Below is a small trained network, with its code and all its weights. Each question gives an input and a target symbol and asks what happens when units are switched off, that is, made to give their printed mean instead of their output.

import numpy as np


def w(rows, s, z=0):
    codes = np.array(rows[::2]) - 128.0
    scale = np.full(codes.shape[1], s)
    scale[-1] = z or s
    return codes * scale


def f(y):
    return y / 2 * (1 + np.tanh(0.7978845608 * (y + 0.044715 * y**3)))


def softmax(a):
    e = np.exp(a - a.max(-1, keepdims=True))
    return e / e.sum(-1, keepdims=True)


def log_softmax(a):
    a = a - a.max(-1, keepdims=True)
    return a - np.log(np.exp(a).sum(-1, keepdims=True))


def net(x, mask):
    ids = ['ΓΔΞΣΦεζλψω'.index(c) for c in x.split()]
    T = len(ids)
    res = E[ids] + P[:T]
    u = 0
    for l in range(2):
        r = res
        for j in range(3):
            rows = slice(3 * j, 3 * j + 3)
            q, k, v = (r @ M[l][rows].T for M in (Q, K, V))
            z = softmax(np.where(np.tri(T) > 0, q @ k.T / 3**0.5, -1e9)) @ v
            o = O[l][rows]
            res = res + np.where(mask[u + j], z, o[:, -1]) @ o[:, :-1]
        u += 3
        y = f(res @ A[l][:, :-1].T + A[l][:, -1])
        res = res + np.where(mask[u : u + 8], y, B[l][:, -1]) @ B[l][:, :-1]
        u += 8
    return log_softmax(res[-1] @ U[:, :-1].T + U[:, -1])


Q, K, V, O, A, B = {}, {}, {}, {}, {}, {}
E = w([
[156,155,155,64,117],'Γ',
[139,164,178,75,155],'Δ',
[2,81,143,151,56],'Ξ',
[121,175,120,108,171],'Σ',
[131,168,179,115,180],'Φ',
[163,193,175,131,109],'ε',
[126,183,149,195,169],'ζ',
[155,126,90,187,101],'λ',
[112,171,59,167,100],'ψ',
[149,76,171,164,106],'ω',
],0.013)
P = w([
[255,120,103,119,201],'0',
[187,148,144,155,144],'1',
[160,141,147,181,104],'2',
[107,153,180,203,74],'3',
[80,162,201,219,50],'4',
[43,159,221,242,34],'5',
],0.006)
Q[0] = w([
[101,118,146,116,106],'L0H0',
[125,111,114,124,105],'L0H0',
[92,125,154,115,107],'L0H0',
[88,160,4,114,150],'L0H1',
[27,67,83,83,134],'L0H1',
[34,80,48,88,138],'L0H1',
[229,254,172,225,153],'L0H2',
[196,251,187,200,133],'L0H2',
[163,113,101,87,184],'L0H2',
],0.011)
K[0] = w([
[154,133,106,110,142],'L0H0',
[131,124,134,103,139],'L0H0',
[167,139,86,114,136],'L0H0',
[162,188,77,83,161],'L0H1',
[213,147,155,18,245],'L0H1',
[203,161,127,51,208],'L0H1',
[12,149,146,190,7],'L0H2',
[33,151,146,215,11],'L0H2',
[60,157,167,66,176],'L0H2',
],0.011)
V[0] = w([
[86,136,172,174,142],'L0H0',
[101,147,95,45,137],'L0H0',
[106,91,136,101,143],'L0H0',
[45,42,150,49,139],'L0H1',
[78,100,203,146,34],'L0H1',
[138,58,126,212,96],'L0H1',
[155,184,246,7,82],'L0H2',
[205,111,68,166,2],'L0H2',
[100,50,68,91,141],'L0H2',
],0.0071)
O[0] = w([
[126,117,208,168,115,139],'L0H0',
[96,82,90,102,177,71],'L0H0',
[140,115,116,142,150,82],'L0H0',
[149,35,104,134,179,2],'L0H1',
[129,62,164,113,71,153],'L0H1',
[191,132,166,160,66,174],'L0H1',
[99,106,174,2,169,139],'L0H2',
[150,152,67,90,32,195],'L0H2',
[159,86,64,155,145,22],'L0H2',
],0.0078,0.0057)
A[0] = w([
[49,119,139,124,93,219],'L0N0',
[205,71,117,183,134,175],'L0N1',
[230,55,152,181,123,252],'L0N2',
[88,128,126,198,202,171],'L0N3',
[84,125,103,115,230,181],'L0N4',
[171,75,40,2,195,79],'L0N5',
[138,205,117,133,114,184],'L0N6',
[195,188,132,88,161,232],'L0N7',
],0.0071,0.0022)
B[0] = w([
[88,109,131,132,86,173],'L0N0',
[136,125,175,76,107,143],'L0N1',
[131,109,172,67,109,171],'L0N2',
[136,121,153,167,174,121],'L0N3',
[120,118,107,126,185,133],'L0N4',
[131,110,9,105,132,131],'L0N5',
[130,173,125,146,120,254],'L0N6',
[169,174,122,109,151,211],'L0N7',
],0.011,0.0066)
Q[1] = w([
[226,159,101,140,152],'L1H0',
[115,73,64,65,248],'L1H0',
[177,87,97,190,136],'L1H0',
[32,131,185,92,112],'L1H1',
[153,181,159,173,20],'L1H1',
[147,31,43,124,140],'L1H1',
[136,102,159,157,100],'L1H2',
[154,214,110,156,119],'L1H2',
[106,123,111,161,113],'L1H2',
],0.012)
K[1] = w([
[215,184,59,126,132],'L1H0',
[194,144,145,82,152],'L1H0',
[130,121,74,81,141],'L1H0',
[35,149,129,166,109],'L1H1',
[79,71,120,117,111],'L1H1',
[162,152,139,100,192],'L1H1',
[152,108,79,129,128],'L1H2',
[11,162,125,155,88],'L1H2',
[107,106,121,131,146],'L1H2',
],0.011)
V[1] = w([
[83,131,143,4,62],'L1H0',
[141,146,17,224,169],'L1H0',
[124,115,82,115,128],'L1H0',
[236,38,145,144,81],'L1H1',
[182,46,127,76,82],'L1H1',
[111,66,254,62,195],'L1H1',
[87,120,93,99,90],'L1H2',
[40,146,23,131,108],'L1H2',
[58,145,44,159,126],'L1H2',
],0.0074)
O[1] = w([
[145,172,40,61,192,183],'L1H0',
[122,16,174,148,48,55],'L1H0',
[150,92,124,115,137,58],'L1H0',
[215,141,108,212,96,114],'L1H1',
[209,146,87,168,150,73],'L1H1',
[174,166,255,124,217,2],'L1H1',
[165,114,123,105,164,90],'L1H2',
[159,65,166,89,172,58],'L1H2',
[144,75,176,97,141,69],'L1H2',
],0.0086,0.0066)
A[1] = w([
[178,107,53,179,106,1],'L1N0',
[187,162,106,158,175,172],'L1N1',
[94,124,68,150,63,162],'L1N2',
[154,108,214,82,154,134],'L1N3',
[190,155,102,162,161,131],'L1N4',
[97,2,130,140,107,149],'L1N5',
[101,40,185,80,149,174],'L1N6',
[160,107,154,239,115,112],'L1N7',
],0.0085,0.0052)
B[1] = w([
[40,153,239,119,181,178],'L1N0',
[177,51,176,107,87,188],'L1N1',
[158,111,59,169,169,252],'L1N2',
[110,149,83,238,202,146],'L1N3',
[164,78,208,123,103,177],'L1N4',
[149,2,179,21,103,161],'L1N5',
[184,88,98,226,224,155],'L1N6',
[194,147,91,12,142,166],'L1N7',
],0.0064,0.015)
U = w([
[146,119,76,136,206,111],'Γ',
[145,157,21,226,114,235],'Δ',
[108,113,152,130,112,58],'Ξ',
[85,183,110,3,139,148],'Σ',
[107,151,161,226,183,56],'Φ',
[41,137,246,204,62,47],'ε',
[97,83,172,124,146,162],'ζ',
[161,96,70,48,141,4],'λ',
[111,67,122,59,52,110],'ψ',
[213,126,172,129,116,197],'ω',
],0.0047,0.003)

Each question gives the input, a string of symbols that net reads in full, and the target symbol t.
The units are the heads (3 rows each of Q, K, V and O) and the neurons (one row each of A and B). Each row of codes is followed by its name. A weight is (code - 128) times the scale printed after its matrix; where a second scale follows, it is the last column's (O, A, B and U).
mask holds one flag per unit, layer by layer, with each layer's heads first. A switched-off unit (its flag False) gives its mean, the last column of its rows in O or B, instead of its output. The means were averaged over made-up inputs and are rounded, as every weight is.
A unit's drop is (log p(t) with every unit on - log p(t) with that unit switched off) / (log p(t) with every unit on - log p(t) with every unit switched off).
The circuit of an input: a set's keep is (log p(t) with only the set's units on - log p(t) with every unit switched off) / (log p(t) with every unit on - log p(t) with every unit switched off). Starting from the 12 units with the biggest drops (on a tie, the unit counted first), units are removed one at a time, each time the one whose removal leaves the highest keep (on an exact tie, the one counted first), for as long as the keep stays at least 0.8.
units of the circuit, in order: the units of the circuit, biggest drop first
unit that matters most: the unit with the biggest drop
k most important neurons: the k neurons with the biggest drops, biggest first
k most important neurons of layer l: the k neurons of layer l with the biggest drops, biggest first
input ψ ε ω ε λ, target ω: unit that matters most -> L1H1
input Σ ε ε, target Σ: units of the circuit, in order -> (L0H2; L1H0; L0H1)
input ψ λ Δ Δ, target Δ: units of the circuit, in order -> (L1H1; L0H2)
input ε Γ Σ, target Σ: units of the circuit, in order -> (L1H1; L0H2; L0H1; L1H0)
input Φ Ξ ε Σ Δ, target ε: units of the circuit, in order -> (L0H2; L1H1; L1N2; L1N7)
input ε ε ζ Ξ, target Σ: units of the circuit, in order -> (L1H0; L0H2)
input ε ε ε Σ ε Φ, target Σ: units of the circuit, in order -> (L1H0; L0H2)
input ε λ ε, target Δ: units of the circuit, in order -> (L1H1; L1N2; L0H2)
input Σ ψ λ ε Φ, target Δ: units of the circuit, in order -> (L1H1; L0H2)
input Δ Σ ε ε Σ, target Σ: units of the circuit, in order -> (L1H0; L0H2; L1H1)
input Δ ε Ξ λ, target Φ: 2 most important neurons -> (L1N3; L0N5)
input λ Δ Ξ, target ψ: 3 most important neurons -> (L1N5; L0N2; L0N1)
input ε λ ω ε Γ, target ω: 2 most important neurons of layer 0 -> (L0N2; L0N7)
input ζ ψ ζ, target ψ: unit that matters most -> L1H0
input Φ ε ω ψ, target ω: 3 most important neurons -> (L0N2; L1N7; L0N6)
input ω ε ω Δ ε ζ, target ε: 3 most important neurons -> (L0N0; L0N7; L1N2)
input λ λ ω ε Σ, target ω: 2 most important neurons -> (L0N2; L0N7)
input λ ω ε λ Σ, target Δ: 2 most important neurons of layer 1 -> (L1N2; L1N5)
input λ Ξ Δ λ ε, target ψ: 2 most important neurons -> (L1N5; L0N2)
input λ Γ Δ, target Δ: most important neuron of layer 0 -> (L0N7)
input ω λ ψ, target ω: 3 most important neurons of layer 0 -> (L0N2; L0N6; L0N1)
input ε ε ε ω ε Γ, target ω: 2 most important neurons of layer 1 -> (L1N1; L1N4)
input λ ε ε ω ζ Φ, target ω: 2 most important neurons -> (L1N7; L0N2)
input ε ω ω λ ψ ε, target ψ: 2 most important neurons of layer 0 -> (L0N0; L0N7)
input Δ ε ω ε ζ, target ω: 3 most important neurons -> (L1N7; L0N2; L0N6)
input ω ε Ξ ε ω, target Δ: 2 most important neurons -> (L1N2; L0N0)
input ε Ξ Γ, target Σ: unit that matters most -> L1H0
input λ λ Γ Σ ζ, target ε: 2 most important neurons -> (L0N0; L0N7)
input Δ Ξ Δ ε, target Φ: 2 most important neurons of layer 1 -> (L1N3; L1N6)
